Every row comes from one small tree of marks. Brackets hold a mark, then the marks that hang from it, in alphabetical order. Every link used is in the known rows. Which tree was each row made from?
Known rows:
{nosi {gade dorab} {ganen {pade zati}} mibubam}: [-428  248  204  293   58  -60 -176   49 -391   74  346  -85 -110 -170
 -117 -176  -40  126  178 -488 -218 -113  529 -111  -62 -403   87  334
  -35 -255  190  -26  -30  418   37 -177  112  -63 -295 -296  154  137
 -383  -13 -239  208 -115  315 -135 -150]
{vozo {ganen dorab pade pezak} {liti zati}}: [ 120 -183 -183   54 -229  127   11 -371 -413  -63   83  -57  -79 -100
  319   74 -499  -48 -113  -71  122 -281   80  148  -84 -449  -15   88
 -303 -110  -72 -184   29 -179   47  -96   94  -70 -134 -115   99 -405
   69   15   42   81  -58   92  463  -10]
{vozo {liti {ganen pade pezak} {nosi {mibubam zefep}}}}: [-273  234  -85  189 -135   26   31 -456 -440  -54  400  104   64 -242
  153  221 -322  -94 -102  -57   92 -436   61 -302  -76 -193 -112 -254
 -161  109   52 -182  -38 -100  504  131  108 -115  -66   60 -110 -335
  -40  179 -172  173  -63  259  134   99]
{liti {ganen {pade zati} pezak} nosi}: [-346   71 -368  335   91  -77  220 -231 -420   93  433   -5   66 -254
   95  341 -111  -69  -61 -172  103 -110   48   86  -87 -336  198 -241
   13  159    6 -286 -131   73  288  -23  -22  -48 -132   26   -8 -364
  189  238  -78    5  -48  316   19  204]
{pade {nosi gade mibubam} zati}: [-368  294    0   32    2 -111  -37  321 -231   95  275  218   57   -4
  -39 -177   -2  -31  189 -169 -345   21  405   62  136 -221   31  -21
  198 -122  101  -14  -21  408  111 -205  211   77 -470 -106   82   18
 -144  -11 -172  145  -79  319 -214   21]
{vozo {liti ganen {nosi zati}}}: [  19  111  -12   48  -19 -138  105 -204 -325   20  295  288  196 -197
  -29  245  -94  -43    3  -21  -39 -215  213  -82  118 -186   -1 -229
  -75   66  171  -52 -180  -88  266   49  275  -60 -103   58  -32 -132
   80  204   52   30 -150  454  -55  136]
{liti {zati {nosi gade} pade}}: [-252   38  -30  -24  212 -132   77 -135  -99 -124  -47  153 -156   56
 -191 -187 -164 -154  176 -286 -258 -100  159   58 -113 -211   -3 -108
   14 -142 -155   54 -298 -221  223  219  181    0 -328 -218   17 -365
  244 -134 -151  -21 -357   51    1 -294]
{pezak bomog sodim {vozo {ganen dorab pade}}}: [  52 -241 -185  -16 -179  -75  -68 -171  183 -111  -91 -101 -264  -84
  343 -145 -347  -38 -200  128  292 -390   91  151  160 -155 -191 -262
 -234 -442 -104  -35 -152  168  291 -378   -9  160 -221 -169  307 -443
  158   78 -259  -51  210   61  350 -356]
{liti {nosi gade} {zati pade}}: [-159  138  -37  -32   99 -206  166 -133  -95 -112   36  197  -49  -79
 -226  -98 -211  -73  197 -155 -362 -123  106 -148  -43 -351    3 -126
   -2  -73 -167  -19 -336 -164  186  145  215 -141 -242 -123   49 -343
  155  -39  -89  -19 -271  108   -2  -54]
{ganen {dorab {vozo liti}} {pade nosi} {pezak sodim}}: [-101 -118 -367   76 -255  148   84 -147 -343  231  422 -153 -272   28
  336   24 -228 -180 -146  118  292 -238  160 -193  -16 -266 -153   40
 -254 -388 -145 -250   32   98  292 -418   70 -159  -72 -225  -73 -371
  164  -78  -41   61  131  218  275 -242]
{pade {nosi mibubam zati}}: [-219  185  168   -7    2  -26  -14  172 -128   95  265  105   88   48
  -64   61  -70   39  168 -104  -83  -92  257  -84   39 -234 -172    1
   73  -13  173   50  -30  179  340 -109  309  -14 -241 -106   67  136
  239   11  -62  112   14  319 -145   17]
{pade {nosi {liti {ganen dorab}}}}: [-127   28   -6  140  -45 -254   36  -38 -364   56  345   47  127 -351
  -41  190  -21  -90  -73 -241  -99 -189  374   34  -31 -236  160 -122
  111  143  240    6   16  173  226 -100  284 -380 -224   12 -165  -89
   82   64   96   14  134  459 -202   33]
{zefep {gade liti} sodim}: [ 114 -134   89  120  279   15    5   62 -103  135   13 -312  -49 -240
   27  -22 -102  -36  199 -245 -584 -191  177   78    9  -20  109  -41
    7  -64   -3    6 -109   61 -127   43   17  -54 -182 -133  290 -162
 -266   -2  264 -222  150   89  -57  -52]
{vozo {liti {nosi mibubam} zati}}: [  59  193   83 -173  -60  -53   74 -148 -242  -55  145  236  128   20
  -16  -32 -361  121  219   41 -176 -156   45 -238    4 -195 -127 -164
 -130    0  -41   97 -176 -236  209   45  340   57 -198  -11  173 -118
  -33   16  -93  100 -208  157   84   96]
{nosi {gade liti} {ganen dorab} {mibubam pade} zati}: [-280  195  506  526  125 -130 -158  -50 -377   23  373   -4  -51 -257
 -164  -78 -159  161  188 -644 -521 -290  671  -90 -218 -462  -42  404
 -114 -257  202   -1 -112  314  182 -293  324 -384 -234 -349  299  179
 -167 -305 -134  424 -239  442 -271 -151]
{sodim {zefep {bomog nosi}}}: [ -72 -100  169  268  116  -76   61  -61  100  -20   43  199 -136 -214
  233   32  191 -330  -57   40  -41  -73  -74  188  137  -63   21  212
    0   -8  -29  -75 -195  176  287   39   49    5 -112  -23  -94   21
   40   24  155  -69   87  144  -77 -122]
{zefep {bomog nosi} sodim}: [  96  -23  224  159  168  -52   87  117  -93  101   66    4  -34 -285
  272 -234  -18 -166   -3  -76 -151 -287   -3  224  -41  -24  -30  130
  -46  -71  -90 -122 -197  134   96  124   69   42 -109 -109  -40 -155
  -61  -39  287 -193  196   47   10  -87]
{ganen {pade {zati nosi}}}: [-358   -5 -308   93  219  -27   43  -58 -175  116  200   47  -39   79
   -7  174  -43  -83  -43 -246  145   19  100  297  -84 -150   46 -145
   -9  -21  -14 -102  -84   64  253   22  -48   83 -246 -177   72 -297
  292  -65  -78  -31 -155  110   -9 -170]
{pezak {bomog vozo} {ganen dorab} {sodim zefep}}: [ -46 -298 -202   30  103  -40  123  -62  363 -127   13 -113 -388 -326
  409 -302 -165 -120 -209   47    1 -326   50   77   92  100 -152  -41
 -100 -337   21  100 -145  209  459 -275   77  188 -323  -76   68 -222
  185  189  -28 -189  185  187  207 -249]
{mibubam gade {nosi zati} pade zefep}: [-333  215   74  152  195 -139  -85 -343  160 -108   16  277  -95 -143
  140 -275  -85 -205   -8  110  -41 -425  150   71 -173 -255 -387 -137
 -119   83   43 -206   39   40  527 -281  -76 -197 -101 -207  -27 -177
  343 -707   31  510 -463  225   75  -13]
{zati {pade {nosi gade}}}: [-269   48  -95   -1  -35  -96   33  111  -20   45  108  126  -74  -58
 -145 -177   61 -215   50 -166 -290 -102  301  -17  190 -228   11   27
  132 -122  -32  -70 -102  112  123   56   98 -147 -275 -125 -171 -207
   60  -33 -161  -14  -88  182  -53 -142]
{mibubam gade {liti nosi}}: [-112  153  -94   56   86  -36   90 -253  -74  -73   83  168   40  -23
  -48  -95  -15   -6   17  -34 -185 -260   17    1   46  -40  -73  -55
   13   80  -79 -209  -64  -40  268 -258  148 -245  -66  -23 -134 -159
  110 -243    2  274 -276  173  -18  152]
{ganen {dorab {vozo {liti nosi}}} pade {pezak bomog}}: [ -45 -180 -203  205 -275   24  212 -363 -391   59  417  -73 -239 -119
  227  238 -450    9 -284   31  315 -309   75 -244 -171 -251 -208  -36
 -338 -315 -181 -368 -131  -48  334 -235  165 -243  114 -253   27 -387
   23  104 -111  -20  -21   74  302 -179]
{gade dorab liti zefep}: [-138 -150  -56  172   45  -33 -247 -188   89  215  368 -224 -380 -352
   66  265  -27  176  327 -190 -229 -155  210 -117  307 -303  143  432
  -64   94  209  137  -98  -45  -73 -137   -9 -290 -181 -159  446   43
 -260  -59   31  120 -239  184 -211   11]
{dorab {vozo {ganen pezak}} {zati {nosi {gade zefep}}}}: [-326   56  -37   53 -105  151 -149 -278 -422   72  332  289 -588  -37
  300  162 -210 -115  137  104  -30 -101  132  144  142 -352 -135  154
 -180 -483  -42 -223 -128   -8  312 -310   77  173 -185 -328  216 -103
  168 -138  -68   49 -327  271 -173 -111]
{bomog {nosi gade ganen {mibubam zefep} zati}}: [-461  346  523  139  -43 -152 -221   32 -303  -67  373  190   10 -107
  -82 -235 -150  -38   59 -313 -251 -316  410 -135 -165 -210 -263  387
  -23 -243  240  -45 -163  396  409   27  325  -97 -245 -274  -10  279
 -154 -120  -69  178  -93  586  -71 -159]
{nosi liti {mibubam pade} zati}: [ -96  204  404  122  231   11   46  -37 -124  -25  134  101  196   32
 -144   76  -71   17  260 -319 -197 -125  330  -27 -257 -331 -226   90
  -42  -13  195  181   53  154  403 -168  303  -58  -55 -127  219   47
  214 -128  -50  264 -170  282 -288  -44]
{mibubam {zefep {bomog {nosi zati} vozo}}}: [-101   39  216    9  116  -14   22    1  -48  -50  236   69  -17 -284
  224  -70 -116 -264  -11 -101   -9 -360   20  165 -143  -75 -214  254
  -78   81  -28 -167 -175  294  448    7   10   68 -103 -268  -80  -99
   82 -108  218  -42 -100  341   21 -160]
{ganen {pade {zati {nosi gade}}} {pezak vozo}}: [-420  -33 -222  158  197    6   -7  -50 -278   35  229  -77 -277   26
  -60   98 -175  -71   -7 -279  157  -15  149  147 -111 -285   43  -80
  -14 -310 -139 -262 -183  250  163 -154  -42  174 -277 -364  207 -366
  121   96 -380   56 -229  143   72 -269]
{pade {nosi {gade dorab sodim zefep} mibubam} zati}: [-471  273   -4  217   68 -198 -333  258 -158  354  584   35 -352 -358
  108  -71  -22  118  396 -212 -466 -212  424 -159  387 -482  121  394
   25   12  172   18 -115  311  131 -248  227 -182 -666 -323  560   47
 -343   74  -92  298 -250  320 -449   77]
{bomog nosi {vozo ganen}}: [  17 -301 -109 -211 -178   98  -69   34 -132  -10  251   23  -87 -176
  161 -127 -165 -212 -129  205   23 -168  -24  298  242  -33  -42  518
  -45  -15 -151 -208  -23  120  200   11   59  171 -119 -222 -213 -131
 -212   76  -74 -141 -159  355  249   -7]
{zefep bomog {gade {dorab {vozo ganen}} sodim}}: [ 194   11  235  255  -30  -63 -246  -42 -203  152   -4  -14 -354 -316
  355 -112   29 -228  199  164 -281 -301  224   45  301 -112   79   58
 -199 -185 -127 -100 -160   25  -12 -277  -47   -9 -132 -260  326 -109
 -420  -35  181  -20   -9  -77 -140 -231]
{dorab {vozo {ganen pade pezak}}}: [ -97 -112 -121  115 -241  161  -69 -292 -324   40  172  -24 -226   69
  221  191 -186 -149  -61  102  261  -67  -33   99   48 -232 -121  108
 -152 -263 -135 -327   36  -35  174 -253  -93   79  148 -166 -102 -208
    3   52 -113   24  -68   34  236  -53]
{gade {dorab vozo zati} {zefep sodim}}: [ -51   38  102   -2  118  -11  -80 -206 -224  219  411 -113 -556 -323
  168   87 -202  152  324  164 -103 -100   21 -203   64 -287  -89  201
 -213 -292   69    0  -87  -47  139 -287   17   57 -122 -281  277   73
  -22 -211  298  -56  -76   81 -243   19]
{dorab {zati {nosi {gade liti sodim}} pade}}: [-346  -85  -24  248  255   45  -85  -60 -163  186  435   89 -302 -212
 -142   49 -121  127  350 -550 -427 -269  250   26  196 -209   83  107
  -59  -64 -105   14 -315 -183  317  -88  100 -132 -378 -379  417 -391
  273  -97  -56   89 -330  325 -408 -314]
{pezak bomog ganen {vozo liti}}: [  99 -211  -38 -171 -178  -65  -86 -110  244  -67  -67   90 -114  -64
  249 -262 -280   88  -30   29  102 -352  141   26  384  107 -247 -347
  -98 -407  161  126 -200  -46   91 -199  -22  454 -195  -30  166 -133
 -129  223 -384 -122  -38  177  377 -127]
{vozo {ganen pade pezak}}: [ -80 -134 -165  125 -156  212  -35 -206 -173    6   46  -84  -97  -22
  248  129 -152 -112 -119  -36  182 -156   -7  196   44 -263  -34  112
 -115  -69  -52 -251   79   -5   98  -59  -81   23   47  -55    4 -261
   96  132  -84    8   27   46  256   18]
{dorab {zati {nosi gade} pade}}: [-293   20  -41    7  190   72  117  -75 -153  -38  135  203 -238   -5
 -169  -69  -76  -73   95 -228 -159  -92  209   50  -26 -152  -30  -64
  -30 -245  -85   43 -173  -76  314   69   88   53 -262 -229  -10 -278
  422 -192 -111  -50 -189  165 -203 -329]
{nosi {mibubam liti {zefep gade sodim}}}: [ -39  357  307   -8  270  -71   -7  -73 -127  -95  -92  -93  135 -144
   22 -293 -176 -169  162  -91 -562 -322  175   18 -262  187 -143 -216
  -37  -33   52   60  111  132  205   77  142  -12 -246   -1   76 -109
 -219 -226  254  -27  161  -89  -46  -35]
{bomog {sodim zefep} {vozo {ganen pezak}}}: [ -78 -320  -65    9  -81  162   46 -131 -100 -120  172  -48 -160 -309
  370 -202 -173 -247 -277  249 -109  -45 -109  376  128  -61   71  475
  -70 -103 -118 -334   -3  146  225  -10   13  171 -199 -146 -122 -203
  -48  288   70  -30 -139  151  254   90]
{gade dorab {liti ganen}}: [ -88 -161  -33  291   24 -107 -127 -232 -139   89  356 -175 -130 -451
  -28  171   32  118  249 -194 -160 -197  283  -89  256 -112  286  131
   58  194  195   97  -96  -90  -37 -139   42 -212 -127    3  132  -45
 -304   67  -32   97 -184  336 -185   43]
{liti {nosi ganen} {zati pade}}: [-201  170   51   -4   48 -270  133 -259 -164  -41  136  107   54 -124
 -143 -133 -194  -10  144 -218 -253 -105  150  -46 -144 -347   27 -165
  -33  -18  -21  -16 -357 -226  222  220  154 -111 -154  -50   44 -148
  263 -115  -56  -34 -174  214  137  -51]
{zati {nosi {gade sodim} ganen mibubam} pade}: [-431  237  316  271  155 -130 -205   52 -291   82  288   90 -170  -87
 -199 -322  -55   14  125 -549 -391 -262  388  -98  -40 -128   -4  181
  -49 -209  -62   -5 -282  -23  322  236  266 -140 -344 -356  128  -96
  -53   20 -315  186 -210  143 -218 -409]
{pade {nosi {gade sodim zefep} {liti zati}}}: [-277  214  152   37   82 -220 -248   91 -120  193  265  158  -96 -211
   78   22 -116   -8  450 -472 -547 -293  173  -95  165 -583  -30  157
    2   67  112  -28 -217   86  206 -161  325 -237 -438 -311  504  -65
  -62  137  125  121 -260  467 -390  167]

Which tree is each row?
[-120  237   59  124  119 -178  -12 -295 -135 -165  -80   55  216 -223
   37  -64   30 -348   47  -59 -367 -303  151  101  -73  186   71 -364
   25  169  127   -8   77   53  211   28  -26  -64 -159  151 -155 -111
 -192 -135  142  -20   -4  175  -70   97] | {mibubam {liti ganen} {zefep gade}}
[ 144 -182  -67 -193 -206  -10   77  -48 -424   -2  457  159   64 -363
  179  -99 -499  -10 -358  171 -131 -334  267  246   96 -226  -54  381
 -302 -170  -22 -269 -125  107  257  -25  331 -143 -333 -324  -50 -347
   12   98  183  -11 -217  372  261   32] | {bomog sodim {vozo {ganen dorab} {liti {nosi zati}}}}
[-311  148  207  343   78 -140 -175  -84 -295  168  447    4 -402 -416
   13  -65 -188  140  105 -514 -453 -322  291 -129    1 -503   73  360
 -250 -236   62  -32 -229   79  201  -41   67 -329 -375 -401  333    1
   96 -126   78  158  -34  273 -322 -154] | {nosi {gade sodim zefep} {ganen {dorab {zati pade}}}}
[-317 -188  -82  262  384 -223  -66 -344   87   83  258   45 -285 -212
  -83  170 -112  -63  362 -399 -382  -97    3  126  168 -233  139   -5
    4  183 -113   73 -434 -436  445  118  159 -141 -446 -206  438 -412
  360    7   46   99 -409  161 -173 -270] | {gade {liti {zati nosi pade}} {sodim zefep}}
[-269   62  342  247   94 -176  -51 -109 -339   89  379   -6  110 -264
 -175  181 -155   53  -53 -610   95 -260  511   80 -453 -515 -163  205
 -238  -83  290  -86   44  309  326 -128  265 -521   13 -401   22   28
  295 -229  122  124   85  479  -56 -248] | {mibubam {nosi {ganen dorab pade} liti zati}}
[-237  161  258  261  -12  171  -60 -141 -327  -70  150 -164 -134    7
  140 -310 -119  127  -12 -248 -129 -241  154 -145 -190 -164  -87  184
   10 -160   28 -156  -39  122  176 -162   67  -18  -28 -122  -47  182
  -71  -71 -229  379  -58  222  127  -28] | {nosi {ganen pezak} {mibubam gade}}
[-325 -167  -56  316  113   44  161 -327 -268  -51  199 -102   13 -159
  169  236 -130 -124  -92 -512  219 -378  162  142 -256 -182  -46 -253
  -24   29   93 -138 -121   -4  513   46  177  -39   -3 -107   41 -402
  276  351 -189 -106  -37  364  -25 -183] | {zati {nosi {liti {ganen pade {pezak bomog}}}}}
[  67   -8  -56  -92   14  -35  139 -146 -371  -15  387  151  153 -297
  -36  183 -176  -93  -22  -28  -55 -248  130  -67   78 -146  -18  -36
  -94  106   22 -166 -158    3  335   41  239   56  -87 -111 -141 -179
  -53  286    6  -33 -266  521    1  132] | {bomog {vozo {liti ganen {nosi zati}}}}
[  17 -431 -150 -202 -194  123   38   23   80    7  258    7  -87 -210
  354 -361 -308  -81 -154  -12   36 -494   80  141  323  133 -258  293
 -122 -224   31  -46 -143   55  302  -23   87  375 -195 -206 -172 -171
 -252  245 -237 -284 -138  489  435  -67] | {pezak {bomog nosi {vozo liti}} ganen}
[-437  534  328  154   55 -186 -248   97 -150   63  350  280  128 -135
  -60 -165  -72  -26  323 -362 -446 -417  367 -102   37 -162 -244   62
   23   70  164 -101    2  253  478 -285  395 -253 -414 -201  234   -9
    9 -109   61  384 -212  373 -366   47] | {pade {nosi {gade sodim} {mibubam liti zefep} zati}}
[-460  -95 -332  331  -35 -215 -124 -228 -418  328  763  -68 -172 -363
   12  348   -2  -35  322 -228  -59 -106  407   35  381 -388  243   10
  109   46  173 -163 -134  124  231 -486  -33 -126 -313 -211   31 -182
 -213  -39  -96   89 -299  614 -191   35] | {gade {dorab vozo} {liti {ganen {pade nosi zati}}}}
[ -85 -171  -94  270  -27  -54  203 -256   74  -74  128 -141 -474 -105
  399  -52 -131 -152 -156  256  190  -54    3 -103 -173  -16 -129  -67
 -141 -418 -129  -90 -125  144  393 -431  123  -15  -37  -53  189 -190
  216   67   50   16  196   -1  111 -350] | {ganen {dorab vozo} {pezak bomog {sodim zefep}}}
[-163  168 -151  399  199 -310  149 -270 -290  -30  238  134  219 -319
   33  -54    4 -167  -10 -151 -209 -122  321  400 -159 -116  250 -143
  -11  181   93  -70  114  113  179 -285   38 -152 -281  104  -85 -227
   18 -351   47  283 -248  181 -145  175] | {mibubam {liti {ganen dorab}} {pade zati}}
[-481  487  132  -65   38 -211 -105  178 -243   16  318  306  173  -95
  -63 -115  -52  -90  246 -333 -435  -96  560   59  -29 -271  -84 -161
  244  -26  306   75   39  507  292 -224  255  -74 -485  -68  175  -66
  -89  -99   -1  200  -78  480 -328  -71] | {pade {nosi gade liti {mibubam zefep}} zati}
[ 169 -354  -23 -192  -71  146  -11  -66 -122 -119  -40   68  -25 -248
  333 -301 -160 -443 -282  315 -450 -149   66  368  350   43   62  322
 -168 -230  -88 -189   -6  173  142  104   28  278 -365 -192 -133 -203
 -400  247  138 -206 -111  244  277   -9] | {bomog {sodim {zefep gade}} {vozo ganen liti}}
[  99  -10 -101 -204 -334   49  -44 -347 -398  101  428  338 -291 -208
  156  120 -243   61  136  492   83 -121  247 -133  392 -255  -90   34
 -255 -297   29  -86  -66 -181  178 -411  161   66  -71 -115  134 -128
  -43 -179   61   23 -265  330    6  -25] | {gade {dorab {vozo ganen {liti nosi}} zati}}
[-145  -18   66  311   26  -99 -126  -86 -216  -12  206   62   -2 -286
  -82   82   44    4  201 -389 -390 -191  266  -12  228  -91  206   23
  115   18  102  -28 -144   75  -25 -129   68 -123 -159  -45   29  -70
 -386  144  -97   87 -187  407 -262   66] | {nosi {gade {liti ganen}}}
